Below are the code and all the weights of a small trained network. Each question names an input and a class and asks about switching units off, where a switched-off unit gives its printed mean instead of its output.

import numpy as np


def w(rows, s, z=0):
    codes = np.array(rows[::2]) - 128.0
    scale = np.full(codes.shape[1], s)
    scale[-1] = z or s
    return codes * scale


def norm(h):
    return h / np.sqrt((h * h).mean(-1, keepdims=True) + 1e-5)


def f(y):
    return y / 2 * (1 + np.tanh(0.7978845608 * (y + 0.044715 * y**3)))


def log_softmax(a):
    a = a - a.max(-1, keepdims=True)
    return a - np.log(np.exp(a).sum(-1, keepdims=True))


def net(x, mask):
    res = np.array(x, float).reshape(1, 2) / 4 @ E
    u = 0
    for l in range(2):
        y = f(norm(res) @ A[l][:, :-1].T + A[l][:, -1])
        res = res + np.where(mask[u : u + 9], y, B[l][:, -1]) @ B[l][:, :-1]
        u += 9
    return log_softmax(norm(res)[-1] @ U[:, :-1].T + U[:, -1])


A, B = {}, {}
E = w([
[116,65,9,162,71,185,98,48,144,101,156],'x0',
[111,164,156,255,156,85,156,90,223,32,131],'x1',
],0.0098)
A[0] = w([
[151,78,101,177,97,127,116,114,134,102,128,36],'0.n0',
[152,15,109,161,102,157,72,124,205,147,168,65],'0.n1',
[137,84,183,87,144,60,160,63,113,146,131,71],'0.n2',
[109,117,151,60,130,169,212,107,137,97,74,63],'0.n3',
[198,117,134,180,152,66,128,68,167,170,94,106],'0.n4',
[111,199,160,63,252,69,130,106,93,99,110,251],'0.n5',
[83,152,154,150,107,72,64,142,254,141,186,150],'0.n6',
[185,129,83,82,154,141,182,117,149,175,69,81],'0.n7',
[168,139,82,99,107,143,88,171,113,176,120,187],'0.n8',
],0.0068,0.003)
B[0] = w([
[179,209,128,100,167,175,140,82,123,152,142,161],'0.n0',
[106,194,110,44,130,222,126,158,100,67,140,195],'0.n1',
[175,133,40,89,22,154,97,125,134,107,172,133],'0.n2',
[137,143,162,153,71,207,160,128,117,104,101,123],'0.n3',
[95,113,76,162,178,85,146,174,83,172,129,160],'0.n4',
[107,112,68,108,47,136,97,126,139,85,164,254],'0.n5',
[175,41,119,101,191,95,135,158,82,178,53,205],'0.n6',
[145,91,145,251,113,123,135,172,181,122,146,145],'0.n7',
[89,119,146,254,179,81,201,94,177,83,165,213],'0.n8',
],0.0069,0.0065)
A[1] = w([
[147,106,157,47,214,182,126,175,43,153,93,85],'1.n0',
[156,181,131,130,149,132,167,159,130,151,118,106],'1.n1',
[88,151,108,142,127,94,157,178,156,143,100,172],'1.n2',
[128,55,82,150,115,128,97,129,82,112,91,253],'1.n3',
[119,221,250,83,136,109,121,195,112,134,103,113],'1.n4',
[129,106,165,121,149,172,122,132,51,213,188,57],'1.n5',
[165,233,197,78,144,103,113,161,145,144,116,63],'1.n6',
[83,199,206,202,160,212,204,163,211,67,132,109],'1.n7',
[109,46,163,102,75,168,157,117,106,254,123,33],'1.n8',
],0.0088,0.0024)
B[1] = w([
[94,34,177,108,72,123,183,233,125,168,137,186],'1.n0',
[145,83,28,181,116,103,157,130,118,113,176,134],'1.n1',
[162,114,118,97,114,210,166,115,164,163,109,199],'1.n2',
[127,169,179,112,89,114,118,137,117,138,171,247],'1.n3',
[114,177,91,135,136,185,80,2,114,85,133,254],'1.n4',
[203,139,157,197,154,120,158,161,201,128,52,205],'1.n5',
[103,125,17,115,140,172,79,81,91,61,199,196],'1.n6',
[145,87,177,77,87,91,126,210,102,208,104,223],'1.n7',
[130,161,159,164,214,42,130,101,175,115,73,221],'1.n8',
],0.0094,0.0054)
U = w([
[117,186,67,93,136,221,82,70,119,87,153,145],'0',
[176,121,166,188,193,75,190,134,181,149,67,127],'1',
[108,91,169,51,3,122,160,228,104,173,171,136],'2',
[85,195,177,133,124,113,84,129,50,194,147,7],'3',
],0.019,0.015)

Each question gives the input, the list of numbers given to net, and the class t.
The units are the neurons (one row each of A and B). Each row of codes is followed by its name. A weight is (code - 128) times the scale printed after its matrix; where a second scale follows, it is the last column's (A, B and U).
mask holds one flag per neuron, layer by layer. A switched-off neuron (its flag False) gives its mean, the last column of its row in B, instead of its output. The means were averaged over made-up inputs and are rounded, as every weight is.
A unit's drop is (log p(t) with every unit on - log p(t) with that unit switched off) / (log p(t) with every unit on - log p(t) with every unit switched off).
The circuit of an input: a set's keep is (log p(t) with only the set's units on - log p(t) with every unit switched off) / (log p(t) with every unit on - log p(t) with every unit switched off). Starting from the 12 units with the biggest drops (on a tie, the unit counted first), units are removed one at a time, each time the one whose removal leaves the highest keep (on an exact tie, the one counted first), for as long as the keep stays at least 0.8.
units of the circuit, in order: the units of the circuit, biggest drop first
top k neurons: the k neurons with the biggest drops, biggest first
top k neurons in layer l: the k neurons of layer l with the biggest drops, biggest first
drop of u: that unit's drop, to one decimal
input [3,-3], class 2: units of the circuit, in order => (1.n4)
input [6,7], class 1: top 2 neurons in layer 1 => (1.n4; 1.n6)
input [-5,-8], class 1: top 2 neurons in layer 1 => (1.n8; 1.n5)
input [-5,-6], class 1: top 3 neurons => (1.n5; 1.n8; 0.n1)
input [3,3], class 2: top 3 neurons in layer 0 => (0.n1; 0.n5; 0.n2)
input [-5,5], class 0: top 2 neurons in layer 0 => (0.n8; 0.n7)
input [3,2], class 2: top 3 neurons => (0.n1; 0.n5; 1.n0)
input [0,0], class 2: top 2 neurons => (0.n0; 1.n4)
input [1,-2], class 2: top 2 neurons => (0.n8; 1.n7)
input [3,-5], class 1: drop of 0.n5 => 0.2
input [2,-1], class 2: drop of 1.n7 => 0.7
input [-4,3], class 0: drop of 0.n8 => 1.2
